X = ((14, 18, -12, 10, -13, -3, -9, 11, 0, -9, 4, -1), (-9, -21, -21, -18, -26, -27, -16, 37, 13, -28, -19, -15), (-38, -11, 1, -27, -14, -8, -31, 39, -4, -8, 15, -30), (20, 16, 13, 15, 10, 12, 18, -24, 6, 13, 9, 10), (0, 8, -1, 6, 13, 11, 3, -22, 4, 11, 6, 12), (15, -20, -5, 6, 6, -8, 22, -24, -3, -4, -32, 18), (-9, -6, 7, -3, 12, 4, 3, -7, -3, 7, -3, 2), (19, 22, -1, 14, 4, 10, 6, -17, 13, 8, 10, 10), (8, 13, 11, 13, 15, 16, 10, -20, -12, 16, 9, 10), (-32, -12, 9, -27, -11, -7, -17, 37, 12, -7, 18, -29), (-34, -15, -4, -28, -16, -15, -24, 38, 18, -15, 8, -26), (16, 18, -11, 19, 4, 15, -5, -6, -37, 8, 1, 12), (15, -3, -21, 17, 4, -1, 2, -11, -31, -5, -27, 23))
Indices start at 1.
row 1 col 1: 14
row 4 col 10: 13
row 10 col 5: -11
row 12 col 1: 16
row 5 col 3: -1
row 12 col 11: 1
row 4 col 12: 10
row 11 col 7: -24
row 13 col 9: -31
row 3 col 11: 15
row 13 col 1: 15
row 7 col 10: 7
row 11 col 9: 18
row 5 col 12: 12
row 13 col 10: -5
row 6 col 5: 6
row 3 col 8: 39
row 1 col 9: 0
row 4 col 2: 16
row 3 col 12: -30
row 2 col 1: -9
row 6 col 1: 15
row 5 col 9: 4
row 1 col 5: -13
row 6 col 3: -5
row 8 col 7: 6
row 10 col 7: -17
row 10 col 2: -12
row 5 col 10: 11
row 8 col 10: 8
row 3 col 7: -31
row 10 col 1: -32
row 10 col 9: 12

data =
[[ 42  27 -38 -45 -53   9  33  55  21  -8  32 -32 -41   9  43]
 [ 42 -26  27 -26 -30  29 -30  -9  -8  -7  32   9 -31  19  12]
 [-31 -11  33  66 -46 -12 -13  33 -15   3 -28  11  26 -56  14]
 [  3   2  12  31  30 -36 -38 -18  28 -21 -11  16  16  31  17]
 [  1  36 -21 -10   8 -18  49 -17  26   4   5  20  38 -28   6]
 [  0 -21   1   8  65 -36 -21 -18   5 -63  -1  36  36  -1  30]]
Rows and columns are counted from 1.
row 1 col 1 => 42
row 6 col 5 => 65
row 1 col 5 => -53
row 4 col 6 => -36
row 5 col 7 => 49
row 1 col 4 => -45
row 2 col 5 => -30
row 1 col 2 => 27
row 6 col 11 => -1
row 1 col 7 => 33
row 3 col 12 => 11
row 5 col 4 => -10
row 1 col 12 => -32
row 1 col 3 => -38
row 3 col 2 => -11
row 6 col 14 => -1
row 2 col 9 => -8
row 3 col 4 => 66
row 6 col 6 => -36
row 1 col 15 => 43
row 3 col 3 => 33
row 5 col 9 => 26
row 3 col 11 => -28
row 2 col 4 => -26
row 4 col 14 => 31
row 1 col 14 => 9
row 2 col 11 => 32
row 2 col 6 => 29
row 5 col 14 => -28

a =
[[ 0.0 -1.0  0.2 -0.1 -1.5 -1.0 -1.7 -0.6 -0.8 -1.4 -1.2 -0.4  0.3 -0.3]
 [-0.4 -1.1 -0.6  0.1 -1.3  0.7 -0.8  0.6 -0.7 -0.5 -0.4  0.8  0.6 -1.4]
 [-0.5  1.3 -0.4  0.2  0.0 -1.3 -0.5 -0.8  1.2 -2.1 -1.5 -1.5  0.3 -2.0]
 [-0.8 -1.3 -0.2 -1.9 -0.3  0.4  0.2 -1.6  0.3 -1.5 -1.0 -0.8  0.6  0.1]
 [-1.2 -2.7  0.5 -0.3 -2.4  0.7 -1.3 -0.8 -1.6  0.5 -1.4 -0.1 -1.4 -0.9]
 [-0.3  0.7 -1.8 -2.8 -2.0 -1.3  0.2 -0.6  1.7 -1.3 -2.0 -0.2 -0.5 -0.4]
 [-1.7 -1.0 -0.1 -1.1  0.0 -1.2  1.1 -1.5  0.5 -0.7 -1.3  1.1  1.0  0.1]
 [-1.9  0.3 -2.5 -0.4  1.2 -0.8  0.4  0.2 -1.6 -0.3 -0.4 -0.1  1.0 -0.3]
 [-1.1  1.0  0.3  0.2  0.5 -1.4 -2.1 -1.6 -2.0  1.0 -1.1 -0.8  0.7 -1.1]]
Rows and columns are counted from 1.
(1, 1) -> 0.0
(4, 5) -> -0.3
(3, 13) -> 0.3
(2, 1) -> -0.4
(3, 3) -> -0.4
(7, 10) -> -0.7
(9, 6) -> -1.4
(6, 3) -> -1.8
(2, 4) -> 0.1
(9, 13) -> 0.7
(7, 5) -> 0.0
(9, 11) -> -1.1
(4, 11) -> -1.0
(6, 12) -> -0.2
(9, 10) -> 1.0
(2, 5) -> -1.3
(2, 6) -> 0.7
(9, 2) -> 1.0
(3, 7) -> -0.5
(6, 2) -> 0.7
(1, 12) -> -0.4
(8, 4) -> -0.4
(4, 12) -> -0.8
(4, 14) -> 0.1
(8, 1) -> -1.9
(8, 8) -> 0.2
(3, 8) -> -0.8
(9, 5) -> 0.5
(5, 11) -> -1.4
(3, 5) -> 0.0
(6, 11) -> -2.0
(2, 7) -> -0.8
(3, 11) -> -1.5
(1, 6) -> -1.0
(4, 8) -> -1.6
(5, 1) -> -1.2

W =
[[89 92 91 76 52 52]
 [45 79 50 90 32 53]
 [45 70 46 64 30 40]
 [70 79 80 73 32 47]
 [53 56 80 38 32 48]
 [58 60 66 65 23 42]
 [71 77 73 52 51 33]
 [60 39 18 56 79 79]
 [44 92 19 47 79 40]
 [45 57 71 58 25 40]
 [37 67 26 80 29 51]
 [76 68 97 53 32 49]]
Rows and columns are counted from 1.
(1, 1) -> 89
(1, 5) -> 52
(3, 6) -> 40
(6, 1) -> 58
(5, 2) -> 56
(11, 2) -> 67
(3, 2) -> 70
(12, 5) -> 32
(3, 1) -> 45
(10, 6) -> 40
(10, 3) -> 71
(4, 1) -> 70
(12, 1) -> 76
(12, 4) -> 53
(11, 1) -> 37
(8, 3) -> 18
(6, 5) -> 23
(7, 4) -> 52
(10, 1) -> 45
(11, 5) -> 29
(2, 1) -> 45
(3, 4) -> 64
(6, 3) -> 66
(5, 4) -> 38
(9, 3) -> 19

B =
[[27, -74, 2, -23, 2, -19, -32, -1],
 [28, 47, 5, -9, 5, 16, 67, 7],
 [5, -30, 10, 16, -5, 19, 10, -10],
 [-2, 64, 4, 5, 12, -12, 30, 8],
 [3, -9, -13, 23, -6, 10, 60, -28],
 [1, 48, 10, -29, 10, 12, 46, 47],
 [4, -20, -5, -3, 2, -16, 10, 1],
 [-13, -60, -24, 1, 17, 17, 6, 36],
 [-41, -74, -2, -16, 27, 11, -19, -8],
 [31, -43, 19, 0, 12, -25, 21, -17],
 [-3, -20, -16, 16, -25, -30, 48, 39],
 [-22, -2, 12, -3, 4, -21, 0, -13],
 [22, -36, -7, -19, 7, -13, -11, 30]]
Rows and columns are counted from 1.
(1, 1) = 27
(4, 1) = -2
(8, 6) = 17
(6, 2) = 48
(4, 6) = -12
(13, 4) = -19
(12, 6) = -21
(10, 1) = 31
(10, 2) = -43
(2, 1) = 28
(7, 1) = 4
(7, 8) = 1
(4, 3) = 4
(3, 2) = -30
(10, 3) = 19
(5, 3) = -13
(5, 2) = -9
(11, 4) = 16
(10, 7) = 21
(9, 5) = 27
(1, 5) = 2
(13, 7) = -11
(12, 4) = -3
(11, 2) = -20
(6, 6) = 12
(9, 7) = -19
(12, 5) = 4
(3, 5) = -5
(8, 2) = -60
(2, 7) = 67
(7, 7) = 10
(3, 3) = 10
(8, 7) = 6
(2, 8) = 7
(13, 3) = -7
